(in the rows, 128 means zero)
Each row is followed by its class. Each block has new classes.
[123 133 120 142 139 128 106 139 112 138 134 133 143 136 122 124 154 124
 140  92 124 159 115 125 131 164 165 117 109 133 130 122 130 120 106 142
 133 145 130 135 137 141 118 110 126 123 139 141 127 133 175  91 127 148
 124 135 129 159 131 120 124 108 121 128 131 141 125 137 147 123 147 126
 118 137 133 127 137 109 121 127 109 157 127 116 146 150 135 126 137 114
 110 128 129 129 135 124 143 135 143  98 127 135 180 142 115 124 135 100
  97 143 126 123 136 117 116  39 127 140 130 134 141 126 130 105 120 115
 122 126 144 106 170 136 108 116 125 121 129 125 124 113 121 129 145 131
 134 122 154 120 133  98 113 120 125 132 124 137 122 145 120 147 128 125
 129 129 148 131 134 148 126 120 140 135 150 132 134 133 136 130 129 134
 114 130 134 140 125 134 132 132  84 120 127 119 123 118 136 179 120]  X
[126 125 125 146 140 124 139 132 140 124 119 115 112 141 101 134 154 134
 127 151 133 148 114 141 122 104 146 128 104 135 191 158 154 108 109 129
 130 146 129 115 126 134 110 127 137 125 106 106 154 116 149 170 112 133
 128 128 138 137 135 131 111 163 136 129 114 133 150 124 139 121 117 130
 122 142 130 145 143 114 124 122 134 150 140 129 148 141 158 116 156 104
 148 125 133 158  97 143 174 122 121 128 143 141  93 118 120 137 121 142
 133 116  99 141 126 145 153 109 123 134 122 137 133 146 146  98 119 169
 131 113 114 132 153 134 130 142 143 124 111 125 156 130 124 106  93 113
 148 126 158 133 110 178 157 136 116 126 142 137 123 147 113 109 137 128
 129 120 187 114 112 150 116 118 112 122 137 134 131 123 126 125  88 119
 129 127 132 127 128 111 126  92 130 133 136 120 126  99 119 169 100]  C
[132 160 115 138 127 122 101 110 107 125 102 126 140 141 116 131 131 125
 143  68 138 172 131 145 111 134 117 150 137 126 181 149 129 110 126 128
 121 126 125 114 126 143 133 149 125 128 115 144 149 107 145 132 132 123
 137 123 119 114 172 124 124 132 131 129 120 113  88 116 111 126  93 156
 170  81 127 116 111  90 160 116 152 142 140 121 138 151 140 121 127 112
 199 123 110 150 111 122 113 116 160 145 107 143  81 132 162 116 115 167
 146 157 108 132 150 128 148  14 123 123 101 115 127 124 113 142 152 148
 146 104 128 115 108 149  88  90 141 118 118 121 122 128 114 136 130 137
 116 123 167 189 130 140 139 128 110 126 142 131 120 128 116  69 148 128
 120 121 127 117 134 139 122  91 120 103 134 157 123 124 132 133 128 132
 132 130 141 136 127 120 131 121 196 106 144 124 125 135 129 105 116]  W
[119 144 117 148 132 111  93 139  86 136 104 109 144 148 117 153 131 128
 143 160 122 174 132 147 128 121 110 126 121 133  92 148 146 120  94 131
 125 141 144 111 126 140 112 126 123 129 121 148 150  94 147 104 158 109
 143 141 117 146 154 129 142 133 129 131 128 146  91 159 140 117 139 128
 154  56 121 105 100  89 160  96 140 116 154 132 128 162 120 120 150 107
 205 137 111 133 128 102 121 116 161 147 138 145 145 134 133  95 120 178
 129 147 136 166 162 133 134   4 119 135  91 117 116 122 150 161 122 102
 112 114 128 122 172 127 167  95 157 109 100 142 153 135 139 102 159 161
 120 125 169 142 126 114 126  85 115 124 129 147 134 144 138  54 136 132
 122 120 163 127 125 145 132  91 123 131  91 143 126 135 126 124 128 113
 126 140 169 134 130 116 112 132 169 120 126 121 124 118 145 107 107]  X
[121 140 113 114 131 125  85 141  95 138 109 114 169 137 129 126 137 116
 128 120 112 151 142 131 140 133 126 123 133 142  77 147 151 119 142 114
 123 120 133 102 132 137 119 124 134 133 125 122 131 112 131 130 126 148
 123 134 116 146 156 125 138 143 129 141 132 107  86 106 124 128 101  65
 155 104 131 119 107 109 137 114 120 157 167 125 116 140 135 125 124 126
 102 128 130 114 133 125 154 111 138 122 122 140 152 131 122 123 105 175
 108 177 128 140 138 128 115   4 124 127 119 128 131 130 112 127 153 130
 121 117 122 130 126 141 154  90 161 115 117 124 125 129 145 114 129 134
 119 134 159 129 130 124 124 113 127 116 127 112 129 135 127  80 131 132
 115 106  95 124 128 133 121 117 131  86 145 141 130 100 133 106 139 120
 128 132 150 141 111 116  90 110 145 105 132 129 139 131 172 106 120]  W
[136 148 136 177 138 128 126 156 146 134 147 103 117 141 108 163 120 120
 145  42 133 154 108 149 131 102 167 144 133 150 170 195 137 125 106 130
 127 147 111 108 120 151 124 128 139 130 120 116 183 107 153 155 119 137
 118  87 121 148 141 140 114 117 123 133 104 161 150 129 140 122 116 129
 131  69 112 141 148 100  87 111 135 157 146 136 172 139 152 107 141  97
 158 132 129 150 114 136 192 124 125 135  99 131 101 135 127 139 129 163
 117 138 138 164 151 126 154  11 139 127 105 158 158 135 140  99 144 157
 123 128 131 133 137 151 252 116 161 128 118  98 157 122 122  75  82 134
 143 129 197 110 100 127 153 193 134 119 116 157 124 178  92  91 139 131
 137 100 209 123 128 167 141 116 122 167 117 115 136 122 123 103 111  90
 123 138 138 140 119 105 130  94 128 111 123 136 120  90 129 188  89]  K
[126 146 128 156 125 120 133 148 140 124 139 111 119 128 118 144 119 123
 137  78 124 136 114 114 119 130 145 128 119 121 111 161 142 127 112  90
  97 131 124 103 122 143 119 135 133 137 128 111 159 124 133 157 122 126
 133 116 117 144 138 124 132 110 118 126 122 146 112 127 112 146 128 119
 140  93 133 140 138 112 103 110 137 152 132 122 144 142 133 127 126 119
 143 122 132 128 120 148 167 131 138 134 128 123 121 128 120 143 135 145
 135 155 133 161 139 113 140  44 119 122 123 131 139 123 131 117 147 131
 129 125 113 119 116 139 237 111 134 131 118 114 138 119 127 108 112 130
 125 136 148 115 106 121 152 176 130 108 135 140 123 162 110 100 142 130
 150 131 160 118 129 149 136 122 124 133 126 113 130  95 136 118 105 110
 133 140 132 125 128 114 113 112 124 122 137 132 103  98 134 152 115]  K
[133 131 141 109 130 134 127 116 137 117 127 125 124 122 121 128 118 137
 130  50 129 114 118 139 128 135 118 146 123 130 224 123 115 118 143 126
 141 116 124 142 156 159 137 137 157 130 121 128 147 109 141 145 149 125
 140 133 128  82 133 134 131 102 134 135 113 128 113 129 125 134  93 124
 140  85 126 117 123 128 141 121 116 126 131 112 124 143 133 125 112 134
 185 131 139 140 109 125 121 133 144 147 115 144  81 121 137 120 124 142
 142  80 119 140 129 140 140 186 125 106 128 121 144 122 133 136 159 150
 114 130 131 143  69 132 104 102 130 125 123 130 116 127 132 136 126 120
 113 127 164 149 137 153 136 122 124 119 137 139 121  94 128 103 135 137
 107 116 130 125 127 127 134 129  98 134 100 140 118 122 126 133 125 126
 128 121 146 135 123 118 118 125 190 101 128 129 127 130 136 123 134]  Z
[126 161 115 159 149 117 112 132 121 129 122 104 136 156 115 170 130 140
 145 103 129 169 113 153 125 125 161 137 128 138 203 167 154 125  91 135
 141 168 144 109 133 144 117 129 120 137 138 118 161 125 143 115 118 133
 143  87 101 158 154 130 128 121 121 103  98 157 115 142 145 128 148 124
 152  61 107 125 131 115 114 119 126 166 158 134 166 158 132 113 166  98
 138 127 129 152 107 108 148 121 152 154 131 160 137 137 125 116 127 157
 101 132 140 157 166 121 131   4 134 145 115 122 152 135 140 125 144 135
 133 108 124 134 149 156 194 111 223 133 131  95 149 132 134  80 151 116
 124 158 216 137 134 110 153 116 120 122 155 192 134 161 112  79 122 138
 123 124 195 126 131 164 127 100 141 126 112 146 125 114 125 121 127 108
 116 129 147 130 130  98 102 103 123  90  98 128 126 103 139 162  91]  X
[125 118 129  87 122 128 123 115 116 113 132 136 156 114 137 110 131 128
 112 139 146 133 135 122 137 131 113 119 124 128  76  92 119 124 132 133
 135 100 120 119 121 118 126 129 127 144 136 117  89 121 106 141 120 137
 134 129 120 105 122 129 128 147 133 123 125  99  98 101  90 126  92 128
 165 158 138 123 112 132 153 156 160 130 134 114  89 115 111 141  86 132
  81 118 139  98 134 128  90 129 136 110 131 114 114 120 151 122 128 132
 107 153 129 136 120 115 135 186 138 113 138 126 132 131 107 121 147 125
 140 126 121 146  71 125  91 141 134 127 114 129  90 133 111 171 117 126
 128 117 125 128 142 140 109 148 118 122 131 110 127 122 116 133 142 125
 138 107  70 126 130 121 130 155 146  97 152 132 128 120 135 133 130 147
 142 127 134 129 134 123  95 140 140 124 134 133 135 139 137  80 164]  W
[138 140 153 132 136 134 138 123 151 135 123 122 126 144 116 131 131 122
 117 204 135 117 124 135 119  92 150 111 126 129 140 154 130 122 137 121
 132 115 120 135 129 131 126 115 122 115 136 123 157 116 125 122 120 122
 145 129 116 122 127 119 128 157 140 126 109 128 150 115 135 107 122 133
 127 164 120 139  95 111 127 132 160 127 130 129 130 134 132 125 153 130
 139 132 123 145  97 149 164 122 121 123 131 124  86 126 119 145 113 128
 139 128 124 127 118 129 148 145 128 125 136 132 124 118 140 131 130 134
 113 109 131 127 152 125 123 163 118 152 103 134 157 123 121 119  94 102
 131 115 109 151 125 130 146 147 118 158 138 120 223 145 151  96 139 128
 135 125 155 120 128 128 118 131 126 112 142 107 122 106 119 116 124 128
 127 138 144 139 131 128 125 115 138 142 143 125 125 127 105 138 111]  C
[129 168  93 135 137 139 112 124 106 146 110  92 117 157 119 166 124 129
 141 208 139 164 123 146 132 116 167 133 114 144 234 103 143 112 111 124
 136 132 128 111 133 135 115 101 129 133 135  94 184 129 160 146 143 115
 138 133 137 119 118 126 139 142 130 143  96 146 100 136 126 114 116 123
 155  87 124 140 136 131 178 127 145 133 133 125 145 141 150  96 132  97
  66 130 126 159  89 117 142 121 139 120 138 162 131 129 122 114 132 145
  83 132 127 173 143 130 121 160 126 147 110 126 147 134 140 112 137 134
 130 117  92 130 136 116 158 122 161 126 115 124 157 111 142  99  96 138
 126 127 215 134 117 116 149 115 121 118 135 143 120 137 123  90 119 129
 124 117 193 122 126 147 133  92 136 141 106 162 118 116 139 113 123 103
 117 132 161 133 131 118  74 123 112 106 105 141 135 125 140 156  91]  X
[129 128 111 130 141 124 132 142 118 125 122  91 173 149 116 129 133 139
 129  91 144 131 142 145 124 126 131 143 122 121 245 197 139 102 106 143
 131 138 130 112 121 126 119 117 140 152 135 123 155 108 121 140 115 146
 124 123 129 121 136 134 125 148 134 121 107 115 104  97 117 135 114 129
 156  97 121 119 128 124 102 120 137 161 156 125 143 130 117 125 150 117
 110 130 130 136  94 110 139 126 134 127 116 153 104 123 141  83 114 171
 122 121 125 150 157 147 148  46 124 123 142 125 135 134 134 119 151 146
 130 103 116 132 116 150 129 109 152 116 125 143 104 133 135  94 130 111
 127 130 219 157 136 156 150  89 131 116 130 143 129 117  98  81 140 131
 128 107 142 112 123 164 157 117 139 135 154 144 132  82 124 124 146 128
 136 142 144 133 134 102  85 109 167  84 111 115 136 133 151 115 107]  W
[130 127 107 138 131 120 118 146 105 136 122  96 141 128 110 161 142 178
 150 131 133 167 121 137 132 176 158 133  95 133 207  87 117 118  96 132
 137 131 128 119 133 126 120 116 128 154 122 121 149 135 151 109 123 146
 124 149 113 139 138 127 120 119 142 140 107 135  98 136 133 134 136 124
 147 102 123 119 121 114 157 134 115 173 126  86 139 148 114 124 127 102
  82 131 123 132 115  96 110 131 140 109 131 157 163 132 132 122 126 103
  86 133 125 175 154  97 115 132 125 139 117 116 150 135 118  81 136 123
 133 120 131 117 113 131  89 111 149 133 116 124 112 118 128 117 121 138
 130 147 191 118 123 106 146 106 114 106 121 147 125 137 107 134 126 111
 128 114 149 126 125 130 143 104 158 128 140 158 128 141 128 139 129 100
 124 130 136 125 135 110 101 126 113 109 101 132 139 117 148 168 117]  X
[130 122 134 126 132 126 139 114 101 123 120 116 104 140 121 146 126 136
 137 201 130 137 107 158 113  83 104 119 132 127 120 145 144 132 133 122
 126 135 125 114 116 134 106 131 131 124 123 111 103 122 115 143 116 115
 143 121 136 133 129 121 126 164 142 134 112 125 142 140 124 132 136 125
 125 121 124 129 109 142 153 121 165 106 134 116 120 130 143 124 132 139
 188 126 116 132 142 133 143 137 136 132 135 132 113 127 112 133 120 141
 143 136 135 129 107 132 152  72 141 103 133 124 122 127 138 135 130 133
 130 123 115 134 153 117 157 150 136 116 106 114 152 136 105 117 102 137
 136 118 110 150 115 139 147 134 120 127 144 147 144 147 130 101 155 141
 136 120 141 127 111 153 132 118 110 121 129 108 116 123 123 135 122 124
 126 120 155 132 136 124 133 113 144 140 133 110 122 142 124 115 116]  C
[122 140 126 140 128 116 128 124 115 136 114 118 101 144 122 131 125 128
 140 171 121 155 123 143 130  71 113 139 129 106 154 173 133 114 114 129
 120 149 142 107 121 127 140 128 133 122 118 114 144 118 110 147 108 104
 126 121 119 138 144 128 111 149 133 130 122 140 133 128 120 136 122 136
 134 108 115 137 120 113 107 126 140 119 146 126 140 133 150 120 176 133
 169 132 124 154 116 146 144 124 137  90 154 133  89 131 123 131 115 165
 153 109 113 141 128 139 161  42 129 112 124 133 143 130 148 124 118 145
 126 106 123 119 164 129 131 147 143 115 112 128 152 139 122 114 110  89
 137 137 134 147 127 156 138 119 124 122 137 149 127 150 119  81 157 131
 135 123 168 126 114 154 120 109 116 121 130 132 120 110 119 129 131 131
 129 123 144 121 153 109 137  96 161 128 138 120 118 126 128 108 100]  C
[131 117 134 142 117 131 139 133 135 132 125 125 111 128 123 120 132 129
 133 141 131 146 106 138 129 110 126 131 127 131 121 162 129 106 131 120
 123 135 129 124 111 131 134 121 137 126 113 125 121 118 132 182 126 128
 130 119 132 133 152 127 125 141 126 122 127 123 153 120 122 122 122 125
 114 147 128 135 122 118 155 127 150 136 134 122 133 129 159 123 136 141
 166 122 139 131 137 128 150 133 134 117 131 134 103 118 131 135 129 125
 146 126 129 125 116 127 151 107 124 125 123 121 121 127 139 122 127 150
 128 125 126 122 140 135 105 144 129 124 111 125 144 120 110 126  96 120
 147 126 116 125 130 162 142 145 116 124 146 108 111 157 125 130 145 127
 113 113 147 124 124 142 112 118 116 111 148 138 113 122 128 131 132 120
 138 116 137  87 130 117 141 115 136 154 134 123 121 121 115 154 130]  C
